Below are the code and all the weights of a small trained network. Each question names an input and a class and asks about switching units off, where a switched-off unit gives its printed mean instead of its output.

import numpy as np


def w(rows, s, z=0):
    codes = np.array(rows[::2]) - 128.0
    scale = np.full(codes.shape[1], s)
    scale[-1] = z or s
    return codes * scale


def f(y):
    return y / 2 * (1 + np.tanh(0.7978845608 * (y + 0.044715 * y**3)))


def log_softmax(a):
    a = a - a.max(-1, keepdims=True)
    return a - np.log(np.exp(a).sum(-1, keepdims=True))


def net(x, mask):
    res = np.array(x, float).reshape(1, 8) / 4 @ E
    y = f(res @ A[0][:, :-1].T + A[0][:, -1])
    res = res + np.where(mask, y, B[0][:, -1]) @ B[0][:, :-1]
    return log_softmax(res[-1] @ U[:, :-1].T + U[:, -1])


A, B = {}, {}
E = w([
[34,148,99,80,86,156,36,104,194,33,95],'x0',
[110,117,132,94,177,87,132,133,125,178,152],'x1',
[153,189,213,57,80,170,38,86,88,175,102],'x2',
[116,149,141,136,131,95,135,108,152,137,109],'x3',
[111,182,28,103,25,97,167,111,63,152,169],'x4',
[87,1,112,179,93,201,99,31,108,189,121],'x5',
[183,144,91,94,80,124,154,79,174,68,29],'x6',
[127,119,130,121,139,133,124,142,116,141,155],'x7',
],0.0087)
A[0] = w([
[69,79,85,151,143,62,179,129,133,96,119,106],'N1',
[144,60,126,161,68,135,120,87,157,190,143,132],'N2',
[153,169,199,70,76,125,63,87,82,184,107,18],'N3',
[105,59,91,126,106,164,119,66,146,178,119,71],'N4',
[204,154,155,153,149,176,254,126,83,205,96,2],'N5',
[230,101,117,88,130,130,146,78,198,118,92,124],'N6',
[134,138,31,107,97,85,132,73,45,132,112,65],'N7',
[102,188,90,128,101,105,141,95,57,130,159,66],'N8',
],0.0086,0.0035)
B[0] = w([
[158,104,61,131,124,125,97,196,124,227,155,212],'N1',
[133,206,119,75,121,73,137,138,140,96,177,228],'N2',
[142,69,97,226,31,112,146,238,229,190,79,254],'N3',
[254,200,171,82,95,105,86,101,85,132,98,230],'N4',
[31,224,42,127,123,184,63,88,95,135,43,224],'N5',
[62,105,250,113,121,150,195,159,151,201,160,204],'N6',
[103,52,222,182,168,156,133,121,71,104,124,212],'N7',
[112,148,213,188,172,121,132,106,46,20,118,193],'N8',
],0.0086,0.0079)
U = w([
[172,23,11,241,92,130,207,209,172,176,145,3],'0',
[4,150,51,100,144,179,97,104,145,114,109,230],'1',
[254,225,137,75,171,70,180,163,121,95,164,133],'2',
[86,36,233,236,240,152,164,107,115,119,149,40],'3',
[64,78,147,124,136,168,222,151,128,164,190,240],'4',
],0.0075,0.0039)

Each question gives the input, the list of numbers given to net, and the class t.
The units are the neurons (one row each of A and B). Each row of codes is followed by its name. A weight is (code - 128) times the scale printed after its matrix; where a second scale follows, it is the last column's (A, B and U).
mask holds one flag per neuron, in row order. A switched-off neuron (its flag False) gives its mean, the last column of its row in B, instead of its output. The means were averaged over made-up inputs and are rounded, as every weight is.
A unit's drop is (log p(t) with every unit on - log p(t) with that unit switched off) / (log p(t) with every unit on - log p(t) with every unit switched off).
The circuit of an input: a set's keep is (log p(t) with only the set's units on - log p(t) with every unit switched off) / (log p(t) with every unit on - log p(t) with every unit switched off). Starting from all 8 units, units are removed one at a time, each time the one whose removal leaves the highest keep (on an exact tie, the one counted first), for as long as the keep stays at least 0.8.
units of the circuit, in order: the units of the circuit, biggest drop first
most important unit: the unit with the biggest drop
top k neurons: the k neurons with the biggest drops, biggest first
drop of u: that unit's drop, to one decimal
input [-8,7,6,-6,4,1,-6,3], class 1: units of the circuit, in order -> N5
input [-3,-5,-2,4,4,7,-6,2], class 2: units of the circuit, in order -> N4, N2
input [-4,6,-7,5,1,-6,7,-4], class 0: top 4 neurons -> N1, N4, N2, N8
input [2,-5,-3,-5,-8,8,-5,3], class 2: units of the circuit, in order -> N4, N2, N7
input [4,-6,-5,5,8,-3,-5,-4], class 3: units of the circuit, in order -> N8, N7
input [-6,-8,-4,-8,2,-6,7,-1], class 4: units of the circuit, in order -> N6, N4
input [-1,0,-4,5,-2,-6,8,1], class 4: top 2 neurons -> N6, N4
input [-2,-8,-3,2,-6,-1,8,1], class 4: top 3 neurons -> N6, N7, N8
input [-4,-6,-7,-3,-8,-4,6,-1], class 3: top 2 neurons -> N6, N3
input [2,-6,6,6,3,8,5,4], class 2: top 2 neurons -> N4, N2
input [6,-8,-8,-2,1,-8,-1,-6], class 0: top 4 neurons -> N1, N4, N5, N2
input [2,-1,5,-4,-1,2,-1,4], class 0: top 2 neurons -> N3, N5
input [-4,-2,5,3,-3,-3,-3,3], class 0: units of the circuit, in order -> N3, N8
input [0,-5,6,-6,5,3,8,0], class 4: top 3 neurons -> N6, N7, N1
input [-1,5,1,1,8,0,3,-2], class 3: most important unit -> N7
input [-1,-1,-4,8,-5,4,-6,0], class 4: units of the circuit, in order -> N7, N8
input [-3,5,-4,-5,6,6,-2,7], class 2: units of the circuit, in order -> N4, N2
input [-5,1,-3,8,-5,6,-3,-8], class 2: units of the circuit, in order -> N2, N4, N7
input [5,5,-8,0,6,-7,2,-4], class 0: top 4 neurons -> N1, N4, N2, N5
input [4,8,-4,5,-2,5,7,-3], class 4: units of the circuit, in order -> N6
input [-5,6,1,2,-8,-6,4,4], class 3: top 4 neurons -> N6, N4, N2, N1
input [2,-3,-6,-6,7,5,2,-7], class 3: top 3 neurons -> N7, N3, N8
input [2,1,3,2,0,-2,-1,-7], class 0: top 4 neurons -> N5, N4, N2, N8
input [-8,-1,4,8,2,-7,-4,7], class 1: top 2 neurons -> N5, N4
input [0,-4,-2,-7,8,-7,-4,8], class 3: top 4 neurons -> N8, N7, N4, N2
input [-2,2,-4,5,-5,-2,7,-3], class 4: top 4 neurons -> N6, N3, N7, N8
input [-8,-7,5,1,-5,-6,8,-1], class 1: most important unit -> N5
input [1,8,-1,1,6,4,0,-7], class 3: drop of N7 -> 1.1
input [-4,-8,7,6,-3,-1,4,-3], class 0: drop of N3 -> 0.8
